[ -39  222  413 -385    0  568  142 -537  132 -123    3 -646 -762  424
   80  -84  405  199 -311  203  143   17 -191  165  219 -245 -443  539
  114  197  215  445  145  111  307 -574  -82] -> 0
[  57  -18  108 -204  343 -125  196  121  306  -93  213  196  -31  345
  114 -219  328  197 -312  432  107  385  392 -423  242 -120  334  329
  162  114 -559  384  -55  295  291   -9  -74] -> 7
[ 246 -204 -402  152  314 -307  281  433  277   81  158   38  755  317
  -43 -448  374   -4 -270  -24  220   17   88   29 -107 -129  369 -241
 -156  -64  -81 -277 -156 -228  303 -101 -180] -> 6
[ 102  -35   43  -42  231 -236  236  111  375  -39  240  202  110  345
  106 -467  341  203 -297  385   26  343  431 -409  190 -136  488  239
  110   87 -552  332  -66  447  322   -7 -136] -> 1
[  66   72   88 -147  331 -160  179  135  321 -137  271  213   25  364
   93 -170  286  161 -239  416  106  407  419 -396  230  -95  373  333
  153   65 -496  357  -41  308  210   18  -43] -> 0
[  -2  235  289 -433  240  333  334 -369  343   40  182 -552 -348  440
  262  -54  400  338 -305  149  113  252 -178   77  124 -331 -104  577
  333  237  224  334  -20  104  386 -576 -125] -> 6
[  59   41   54 -174  317 -140  160  169  345 -110  280  192  -34  435
   70 -275  311  210 -290  455  104  401  386 -415  263 -129  312  316
  193  138 -484  357  -64  343  290  -19 -101] -> 8
[ 147 -220 -331  202  314 -294  299  445  224  108  177   11  712  285
  -41 -407  364   57 -270  -54  195  -42   81   68  -86 -134  321 -219
  -77  -45 -136 -250 -259 -259  323  -58 -161] -> 2
[ 269   20  209 -468 -146 -352  288 -130  202 -521   72 -349  497  -10
   69  264  498  290 -196    0  141  392 -218  -57  255 -155  206  214
 -164   74   22  339  132  217    6 -726  258] -> 1
[ 269   24  249 -387 -103 -375  321  -86  219 -554   56 -335  537  -98
   33  297  475  277 -196   10  120  387 -271   -4  255 -145  205  200
 -164   50   63  326  117  178  -74 -710  289] -> 4
[ -23 -144  136 -167  177 -176  226  304  496  -86  -39  249  330  158
  216  115  354  116 -408  -29   29  511    7 -178  195  -53  460   99
  218   65 -256   58  -98   60   82  -47  180] -> 2
[ -18  197  385 -388  203  306  390 -418  338   22  180 -616 -365  359
  241  -36  389  333 -346  107   75  198 -228   97  151 -363 -134  583
  399  234  159  425  -55   96  313 -608  -81] -> 4
[  50   -1   65 -118  350 -164  165  213  354  -87  254  198   32  369
   99 -215  268  188 -271  423  109  414  363 -367  254 -128  341  274
  192  105 -534  361 -101  340  227   52  -53] -> 3
[  61 -134  120 -264  141  -40  189  222  362 -122 -121   24  238  224
  203  190  308   63 -408  -13   80  496 -147 -122  148  -58  292  103
   81  102 -282  173  -92   34  120  -71  143] -> 3
[ -35  210  320 -378  230  289  345 -349  383   76  195 -583 -372  337
  315    5  357  391 -283  156   78  270 -208   86  130 -345 -104  536
  366  217  174  384  -65  130  313 -564 -104] -> 6
[ 234   36  181 -177  -95 -401  158 -143   72 -517  108 -139  440 -419
  110  451  382  299  -90  -80  118  280 -300  -57  146   22  271  140
 -382 -337 -116  215  128  171 -348 -503  382] -> 8
[  46 -145  178 -270  149  -38  266  223  366  -73 -122   -8  273  289
  239  191  348   56 -412  -64   89  512 -141  -80  131  -87  312  119
  166  109 -262  168 -122    2  167 -112  173] -> 3
[  32 -145  130 -227  107  -14  214  205  301  -77 -136  -20  166  264
  209   91  307   44 -372  -10   58  432 -105 -129  152  -65  220   80
   77  109 -236  178  -80   -4  168  -79  111] -> 8
[  94 -128   87 -244  122  -61  238  235  363  -64 -115   53  326  275
  241  163  345   98 -409  -52   70  533 -126 -149  114  -59  400  119
   61  100 -312  158 -108   25  158  -82  129] -> 0
[ -20 -187  103 -125  129 -211  231  345  505  -90  -43  205  418  143
  226  190  313  137 -378  -49   15  585    1 -180  174  -63  471    3
  285   54 -314   84 -103   56  -17  -23  179] -> 0
[ 234 -215 -414  101  151  -76  211  276  -11  193  110    5  594  395
  -97 -572  284 -199 -176 -169  141 -191  128  -34 -128 -149  265 -218
 -154   64  123 -358  -80 -430  309  -56 -279] -> 3
[ -42  231  410 -346   57  499  210 -549   99  -98   61 -698 -696  416
  122  -47  359  235 -277  218  158   16 -136  182  194 -229 -435  496
  151   97  163  432   94   54  259 -564 -105] -> 7
[ -65  197  360 -350  -85  587  117 -579   -1 -121    8 -663 -765  395
   43 -159  290  182 -248  177  106 -133 -165  143  226 -215 -476  448
   94  188  235  430  140   46  257 -545 -132] -> 5
[ 240 -170 -418  157  316 -367  322  456  345   67  230  -18  797  355
  -36 -447  363   91 -278   11  187   63   37  111  -72 -139  416 -226
 -117  -37 -101 -228 -250 -194  291  -85 -204] -> 7
[  51  180  352 -375  200  308  344 -427  380  -29  156 -595 -283  342
  243   28  410  392 -390  133   99  249 -270  121  126 -357 -140  591
  314  223  203  413  -48   93  269 -609  -53] -> 8
[ 274 -190 -367  162  214 -144  289  309  112  148  138   24  735  412
  -42 -555  311 -114 -236 -166  127 -105   75   21 -158 -155  388 -188
 -110   -4   92 -337 -134 -364  291  -60 -235] -> 4
[  96  -47   28  -57  247 -220  223   94  367  -45  228  242   54  361
  126 -535  381  193 -349  404    3  304  430 -406  191 -123  491  253
   75  105 -561  336  -45  494  375    7 -157] -> 7
[ 221 -148 -389  183  282 -340  312  447  239   36  213   39  838  308
  -64 -444  387    6 -262  -23  203   55  115   -1 -108 -115  426 -249
 -138  -83  -75 -310 -190 -252  332 -104 -206] -> 5
[ 221   -5  211 -231  -31 -386  205 -130  192 -482  138 -135  364 -258
  160  330  437  330 -182  -64  130  241 -315  -35  174  -25  269  241
 -219 -246 -180  284   59  272 -263 -517  378] -> 4
[  94  -87  131 -262  145  -36  248  218  400 -125  -80   76  344  306
  215  129  385   56 -432  -48   71  517 -122 -149  128  -91  411  147
  125  108 -223  143  -70   31  154 -110  111] -> 0
[ -14  142  359 -400  196  316  377 -376  337   60  117 -582 -335  318
  310   11  368  348 -318  136   79  234 -198   45  109 -353  -90  588
  342  333  198  392  -64  110  411 -610  -36] -> 5
[ 295   30  216 -414  -92 -402  301  -54  270 -580   47 -402  517  -44
   50  335  463  317 -207   58  187  421 -311   59  279 -116  133  135
 -213    6   21  359   92  185  -60 -714  283] -> 5
[  64 -128  147 -234  163  -69  278  276  376  -73 -116   44  335  312
  271  127  406   34 -394  -55   99  524  -97 -144  116  -77  388  100
  122   65 -264  118  -93   45  182  -90  135] -> 0
[  -2  149  393 -382  175  346  357 -405  355   50  167 -585 -376  386
  302  -46  446  336 -353   89   73  173 -248  102  140 -394 -102  596
  384  285  171  408  -59   89  327 -592  -92] -> 0
[  26   -9   37  -42  213 -275  242  146  361   -8  254  243   41  293
  147 -479  391  155 -252  399    8  354  442 -486  220  -95  529  235
  111   55 -619  338  -57  462  344   -7 -151] -> 1
[   6 -139  127 -234  104 -156  229  276  492 -144  -24  151  368  170
  230  158  338  120 -363   14   37  542  -34 -182  211  -40  421   58
  279   24 -224  113  -78   60  -20 -103  130] -> 7
[  65   -4   35  -94  247 -199  219   81  354  -93  220  246    3  419
   95 -549  393  140 -333  441   27  299  457 -383  218  -76  450  312
   78  106 -535  347  -40  480  405    0 -133] -> 7
[ 228    9  181 -223  -94 -432  218 -118  151 -479  159 -162  488 -363
  146  410  381  360 -113  -84   91  315 -290  -60  128  -51  345  158
 -252 -226 -122  253   84  214 -323 -570  343] -> 6
[  14   70   75 -219  298 -106  149  143  311 -108  260  237  -68  445
   79 -280  309  197 -268  463   61  415  406 -447  268 -111  341  357
  211  185 -483  389  -40  373  379   -3 -106] -> 8
[  10 -160   92 -197  119 -202  227  320  499 -115  -19  249  448  139
  202  123  318  101 -373  -22    8  548   -1 -200  154  -78  496   37
  252   98 -251   59  -87   47    4  -68  130] -> 6
[  35   13   92 -184  344 -147  170  166  329  -77  271  210  -54  402
  112 -228  279  183 -265  420  100  356  402 -414  256 -113  358  339
  205  136 -590  413  -91  335  278   38  -66] -> 2
[  28   43   73 -136  313 -196  173  163  360  -86  288  206  -10  335
  100 -231  282  186 -264  431   74  398  368 -407  253 -108  392  270
  206   79 -593  392  -85  329  248   33  -87] -> 3
[ 288  -12  248 -465  -94 -349  313 -143  213 -519   59 -383  470  -40
   83  269  495  234 -200   10  123  333 -277   34  256 -191  197  238
 -155  123   36  386  111  117  -23 -743  263] -> 6
[ -95  230  402 -323  -32  582   83 -567    3 -106    2 -685 -829  363
   36  -94  305  203 -251  194  142 -110 -135  166  217 -211 -568  463
   96  136  244  393  137   55  280 -534 -100] -> 2
[ 204   28  250 -165  -63 -423  185 -141  120 -456  143 -176  381 -417
  121  498  389  272  -92 -101  113  275 -290  -15  201  -57  272  168
 -280 -281 -137  240   82  141 -348 -503  399] -> 1
[ 236 -194 -346  294  295 -366  356  445  236   85  207  -34  899  264
  -76 -445  378   22 -256 -106  205   -9   64  130 -121 -194  400 -268
 -125  -90  -42 -345 -234 -313  231 -118 -177] -> 0
[ -60  179  315 -391  180  317  363 -385  337   76  176 -594 -380  419
  288  -65  390  410 -364  114   66  217 -176   57  129 -344 -125  578
  379  307  115  408  -95  149  422 -588 -119] -> 2
[ 238 -166 -312  115  412 -386  398  471  386   80  246   39  864  388
   14 -399  492   75 -299  -25  260  156  108   46  -65 -170  489 -151
  -24 -101  -71 -304 -213 -219  313 -149 -128] -> 3
[ -37  113  333 -395  167  325  370 -413  339   60  135 -575 -348  363
  272  -56  422  400 -385  102   52  198 -214   79  131 -385  -90  588
  357  349  163  407  -41  129  374 -611  -77] -> 7
[ -12 -112  138 -184  143 -217  212  311  528 -129  -48  220  385  119
  224  204  326  100 -339   36   30  597   49 -222  176  -26  461   29
  251    5 -247   71  -40   33   -8  -34  162] -> 0
[  68 -155  108 -273  167  -98  258  284  446  -83 -103   68  298  269
  253  149  346   40 -426  -38   47  537 -138 -101  154 -108  386  100
  123  185 -258  164 -120   16  162 -107  145] -> 6
[ 207  -34  220 -137 -100 -401  201 -148  123 -443  100 -181  353 -373
  128  370  398  368 -182  -73   74  285 -309  -44  198  -71  233  150
 -294 -210 -198  304   71  196 -307 -521  347] -> 8
[ 173 -145 -319  160  393 -386  415  457  398  128  271   19  736  414
   20 -409  474  105 -282  -25  171  152   65  131  -54 -171  479 -130
  -10  -20 -122 -219 -266 -184  370 -104 -143] -> 8
[ 188  -14  214 -227 -106 -381  153 -176  145 -480   64 -180  288 -417
  115  401  369  307 -147  -39   82  228 -286  -29  177  -34  172  131
 -304 -195 -133  282  116  217 -271 -531  355] -> 6
[  63    7   41 -184  359 -131  158  155  307 -128  246  216  -32  420
   44 -236  314  185 -332  427   93  382  388 -410  292 -123  313  353
  164  161 -541  398  -77  335  270   36  -59] -> 4
[ -41  201  352 -394  214  329  357 -382  329   32  157 -581 -387  369
  269    4  409  406 -341  129  125  227 -198   57  153 -315 -138  597
  337  225  143  394  -54  145  375 -619  -58] -> 2
[ 210    4  261 -416  -83 -357  338 -124  213 -483   40 -328  455  -72
   82  285  512  296 -205   -5  121  321 -259    9  261 -133  214  233
 -154   72  -19  379   96  166    1 -715  277] -> 2
[  71 -145  115 -234  165  -43  254  199  359  -83  -88   53  302  279
  239  192  335  105 -465  -85   50  498 -161  -82  148  -93  390  141
  114  116 -319  174 -139   32  108  -77  145] -> 7
[ -89  202  393 -316  -63  628   91 -576  -34  -76  -13 -665 -788  403
   25 -111  286  202 -257  188  128  -89 -105  112  205 -234 -556  458
  117  169  216  409  138   32  309 -499 -132] -> 1
[ 193  -35  169 -134 -141 -366  103 -178   60 -477   72 -177  313 -448
  127  362  330  287 -119  -54  100  166 -291  -87  129   -5  188  141
 -354 -252 -213  269   92  180 -296 -481  346] -> 1
[ 237   20  168 -194  -89 -364  176 -109   83 -500  117 -180  436 -347
  129  398  381  293 -124  -70  156  250 -324  -49  148   -3  226  157
 -357 -279 -109  241   74  170 -263 -535  362] -> 5
[ 246   33  219 -432 -100 -369  279  -63  251 -539   41 -338  431  -60
   47  330  484  315 -179   75  143  479 -247  -25  319 -113  129  169
 -166   44   18  364  144  228  -40 -699  273] -> 8
[ 232   57  259 -385  -73 -378  331  -98  173 -533   71 -370  507  -96
   48  330  507  290 -166   21  162  397 -273   31  270 -140  187  201
 -160   -6   43  313  122  138  -50 -733  276] -> 7
[ -38  263  388 -397  -12  558  174 -499  132 -118   53 -661 -708  494
  108 -138  398  190 -255  229  161    9 -164  148  192 -220 -436  524
  139  171  257  424  119  108  346 -589 -127] -> 0
[ 272 -194 -366  104  200 -120  254  286   60  110   97    6  696  442
  -71 -553  320 -114 -218 -138  171 -139  121   32 -110 -154  331 -192
 -157   33   72 -337 -110 -389  339  -69 -237] -> 0
[  58   33   64  -69  362 -192  219  232  312  -53  295  214   80  324
   93 -193  265  165 -248  394  129  420  379 -395  234 -123  387  252
  170   29 -570  314 -107  294  195   39  -73] -> 7
[ 166 -171 -388  221  337 -364  309  479  271  108  224   49  684  325
  -21 -448  409  -17 -240  -51  222   44  121   13  -60 -143  364 -219
 -108  -69 -102 -322 -202 -226  302  -64 -150] -> 1
[ -87  202  376 -360  -75  627   86 -546    2 -115   -5 -651 -840  388
   30 -104  321  182 -244  191  137 -106 -187  147  226 -193 -599  458
   90  162  260  413  141   89  273 -532 -100] -> 8
[ 238 -241 -406   96  156 -103  297  280   83  124   90  -78  694  430
  -31 -594  292  -57 -216 -137  143 -129   59    5 -157 -164  325 -199
 -131  105   39 -254 -136 -336  365 -114 -270] -> 1
[  89 -135  189 -266  141  -46  255  198  335 -121 -118   -3  251  293
  220  163  327   47 -401  -20   80  504  -96 -117  156  -99  300  132
  112  125 -249  195  -78    9  141 -134  161] -> 8
[ -18  220  324 -374  227  310  318 -378  398   -6  191 -586 -348  347
  268  105  350  399 -339  155  117  294 -219   84  148 -320 -133  554
  385  198  158  385  -37  112  266 -586  -70] -> 5
[ -16  198  333 -394  -36  579   74 -501   24  -96  -17 -673 -781  431
   44 -111  277  197 -258  232  147  -20 -135  125  221 -192 -583  469
   63  173  253  395  108   75  304 -501 -105] -> 4
